Below are the code and all the weights of a small trained network. Each question names an input and a class and asks about switching units off, where a switched-off unit gives its printed mean instead of its output.

import numpy as np


def w(rows, s, z=0):
    codes = np.array(rows[::2]) - 128.0
    scale = np.full(codes.shape[1], s)
    scale[-1] = z or s
    return codes * scale


def f(y):
    return y / 2 * (1 + np.tanh(0.7978845608 * (y + 0.044715 * y**3)))


def log_softmax(a):
    a = a - a.max(-1, keepdims=True)
    return a - np.log(np.exp(a).sum(-1, keepdims=True))


def net(x, mask):
    res = np.array(x, float).reshape(1, 5) / 4 @ E
    y = f(res @ A[0][:, :-1].T + A[0][:, -1])
    res = res + np.where(mask, y, B[0][:, -1]) @ B[0][:, :-1]
    return log_softmax(res[-1] @ U[:, :-1].T + U[:, -1])


A, B = {}, {}
E = w([
[130,62,164,74,140,169,112,183,89,173,168],'x0',
[120,137,135,92,96,9,107,132,185,126,192],'x1',
[202,112,91,80,210,146,89,219,219,109,94],'x2',
[192,17,81,201,156,133,137,27,152,136,205],'x3',
[95,126,13,207,47,159,63,191,170,144,174],'x4',
],0.011)
A[0] = w([
[149,180,30,177,160,65,186,51,178,66,49,106],'neuron 1',
[123,44,184,109,166,149,120,179,111,226,200,78],'neuron 2',
[187,159,122,124,241,144,53,170,204,104,123,2],'neuron 3',
[143,86,112,205,183,254,220,134,83,133,36,145],'neuron 4',
[237,152,242,38,190,102,205,49,99,69,111,77],'neuron 5',
[215,39,98,207,183,108,149,53,148,169,193,28],'neuron 6',
[137,130,134,96,135,57,135,130,146,108,205,102],'neuron 7',
],0.0078,0.0029)
B[0] = w([
[108,66,199,107,114,249,129,146,153,109,126,200],'neuron 1',
[99,75,227,155,64,158,109,115,197,74,116,190],'neuron 2',
[80,176,188,216,116,111,152,56,51,165,166,202],'neuron 3',
[19,123,81,111,199,114,96,127,136,105,147,224],'neuron 4',
[164,136,107,164,82,121,53,176,123,131,165,252],'neuron 5',
[90,221,155,136,122,78,149,204,160,189,91,230],'neuron 6',
[31,129,103,96,237,84,110,120,182,64,203,166],'neuron 7',
],0.011,0.014)
U = w([
[104,196,153,99,140,81,151,216,115,167,31,184],'0',
[95,145,162,214,119,113,170,18,10,158,215,131],'1',
[89,99,66,109,226,104,125,129,138,58,184,179],'2',
[134,62,183,133,121,192,139,129,165,88,104,160],'3',
[173,119,31,207,100,149,73,190,111,141,198,136],'4',
[141,97,109,124,165,114,128,127,135,126,93,213],'5',
[193,135,94,99,184,145,211,87,99,126,142,2],'6',
[211,69,129,63,146,134,176,78,98,149,101,14],'7',
],0.011,0.0033)

Each question gives the input, the list of numbers given to net, and the class t.
The units are the neurons (one row each of A and B). Each row of codes is followed by its name. A weight is (code - 128) times the scale printed after its matrix; where a second scale follows, it is the last column's (A, B and U).
mask holds one flag per neuron, in row order. A switched-off neuron (its flag False) gives its mean, the last column of its row in B, instead of its output. The means were averaged over made-up inputs and are rounded, as every weight is.
A unit's drop is (log p(t) with every unit on - log p(t) with that unit switched off) / (log p(t) with every unit on - log p(t) with every unit switched off).
The circuit of an input: a set's keep is (log p(t) with only the set's units on - log p(t) with every unit switched off) / (log p(t) with every unit on - log p(t) with every unit switched off). Starting from all 7 units, units are removed one at a time, each time the one whose removal leaves the highest keep (on an exact tie, the one counted first), for as long as the keep stays at least 0.8.
circuit, biggest first: the units of the circuit, biggest drop first
most important unit: the unit with the biggest drop
k most important neurons: the k neurons with the biggest drops, biggest first
drop of u: that unit's drop, to one decimal
input [-6,-3,0,3,-1], class 3: 2 most important neurons => neuron 1; neuron 7
input [4,3,-3,-5,-6], class 4: circuit, biggest first => neuron 5; neuron 6
input [7,8,-4,-2,0], class 2: circuit, biggest first => neuron 7
input [-5,6,-3,1,5], class 2: 3 most important neurons => neuron 7; neuron 5; neuron 3
input [7,-1,-6,-4,3], class 3: 3 most important neurons => neuron 3; neuron 6; neuron 2
input [8,7,5,7,5], class 3: 2 most important neurons => neuron 2; neuron 4
input [5,-7,7,-5,-3], class 1: 2 most important neurons => neuron 3; neuron 6
input [8,-8,-6,-7,5], class 2: circuit, biggest first => neuron 4; neuron 6
input [4,1,-3,3,-4], class 3: 3 most important neurons => neuron 3; neuron 2; neuron 4
input [-2,5,6,-2,6], class 1: circuit, biggest first => neuron 3; neuron 5
input [-7,8,-1,6,6], class 2: 3 most important neurons => neuron 7; neuron 5; neuron 2
input [8,-8,-4,-6,4], class 2: 3 most important neurons => neuron 4; neuron 6; neuron 1
input [7,-6,-5,3,-2], class 3: 3 most important neurons => neuron 2; neuron 3; neuron 7
input [-4,2,-6,6,0], class 0: circuit, biggest first => neuron 6; neuron 3
input [8,3,1,-4,-7], class 3: circuit, biggest first => neuron 2
input [-6,-8,-4,0,-2], class 2: 2 most important neurons => neuron 4; neuron 3
input [-4,-1,3,5,-4], class 0: 2 most important neurons => neuron 6; neuron 2
input [-7,-3,8,-2,8], class 1: 2 most important neurons => neuron 3; neuron 5
input [-1,0,5,0,-5], class 1: drop of neuron 5 => -0.1
input [-3,4,-4,6,5], class 0: drop of neuron 6 => 0.7
input [-7,1,-2,-1,1], class 3: most important unit => neuron 1
input [-5,2,-3,0,-4], class 3: drop of neuron 4 => 0.1
